(in the rows, 128 means zero)
Each row is followed by its class.
[177 142 107 128 150 174 188 135  80  96 171 141 115 112 135  68 122 163
  68 106 117 107 120 128] -> j968
[152 137 121 122 136 140 153 129 112 129 140 128 122 117 135 101 123 141
 105 121 129 118 125 129] -> j968
[138 150 122 125 127 157 128 137 116 124 142 141 111 111 135  99 132 135
  80 113 135 124 127 112] -> j854
[147 132 124 124 133 141 162 129 120 137 134 138 119 120 135 101 123 130
  95 111 136 125 131 122] -> j968
[137 120 124 125 123 144 157 139 124 140 131 130 131 122 130 110 129 130
 108 121 135 127 130 117] -> j968
[151 134 119 126 132 163 146 126 108 115 142 136 117 113 140  91 130 142
  91 134 132 117 125 135] -> j854
[135 105 117 131 137 130 147 130 121 134 131 133 136 130 121 113 128 139
 127 120 129 123 123 135] -> j752
[130 125 129 118 117 131 132 143 120 136 129 121 136 113 129 119 130 134
 120 129 137 136 125 120] -> j752
[142 120 121 131 126 143 157 135 113 123 136 135 120 116 129  96 129 135
  97 124 137 123 129 132] -> j968
[139 124 133 132 130 128 143 125 121 139 120 130 123 119 130 115 121 126
 104 117 137 124 129 131] -> j968
[137 136 119 129 118 169 137 132 129 103 144 135 126 122 136 108 135 142
  80 111 139 123 126 119] -> j854
[148 128 131 121 137 129 167 133  98 150 123 126 128 117 141 112 126 139
 106 117 142 117 127 134] -> j752
[112 116 117 128 119 164 151 153 109 114 147 135 132 134 130 121 143 138
 116 126 134 122 128 111] -> j752
[127 137 121 125 127 139 123 130 126 116 138 131 124 127 130 118 133 140
 110 129 131 130 127 125] -> j854
[114 106 128 131 118 136 121 131 130 139 125 137 123 123 129 136 137 123
 129 103 134 138 131 115] -> j854
[134 119 127 125 125 131 162 141 107 134 127 137 127 120 133 126 124 132
  92 102 143 119 130 131] -> j968
[125 110 122 135 134 151 137 122 116 119 132 126 125 122 140 123 133 128
 133 139 135 125 126 137] -> j249
[156 134 121 126 144 120 152 121 113 126 150 134 113 126 129 104 126 143
 117 126 103 123 128 132] -> j249
[120 106 132 123 113 126 115 129 147 148 114 120 139 126 120 136 132 122
 139 152 137 135 125 122] -> j854
[138 126 124 134 135 150 136 122 108 123 140 131 117 113 137 103 124 138
 114 125 127 125 122 121] -> j854
[157 135 124 126 139 146 166 131 112 131 137 134 122 116 135  96 123 137
  91 115 130 117 128 126] -> j968
[124 109 118 137 131 145 156 138 103 116 136 143 127 129 128 113 128 134
 104 108 133 119 131 130] -> j752
[145 129 127 125 120 138 147 137 125 121 148 129 127 135 131 132 134 137
 116 142 107 126 128 123] -> j249
[159 138 124 124 147 133 160 129  93 127 142 133 118 113 147 101 120 145
 106  99 127 118 125 137] -> j752
[146 144 131 120 127 140 151 135  97 126 142 131 114 118 144 117 131 139
 111 138 127 125 128 126] -> j249
[152 142 124 135 139 159 136 138 106 124 142 133 127 113 137 103 126 144
  97 121 129 113 122 126] -> j752
[159 136 129 121 131 134 171 129 107 132 133 130 130 122 139 108 117 139
  98 109 132 123 125 128] -> j968
[158 138 124 125 144 148 168 126 100 132 144 133 112 114 139  82 119 136
 101 130 128 124 127 123] -> j968
[152 132 123 131 140 146 147 125 122 124 137 132 122 114 129  92 121 135
 103 122 126 121 124 130] -> j968
[150 126 123 122 135 142 154 125 119 134 143 129 116 119 141 113 128 134
 131 132 121 139 126 123] -> j249
[151 127 118 132 125 170 131 135 119 115 146 134 120 114 135 103 134 137
  98 133 129 123 126 116] -> j854
[108 108 123 124 125 136 131 145 104 139 128 134 124 124 142 144 145 125
 149 133 142 128 131 125] -> j752
[141 120 115 128 135 141 152 139 113 119 148 133 129 130 129 115 134 145
 124 126 115 122 126 129] -> j249
[136 127 129 123 131 133 153 135 127 147 125 133 126 123 130 114 127 126
 114 121 133 129 131 115] -> j968
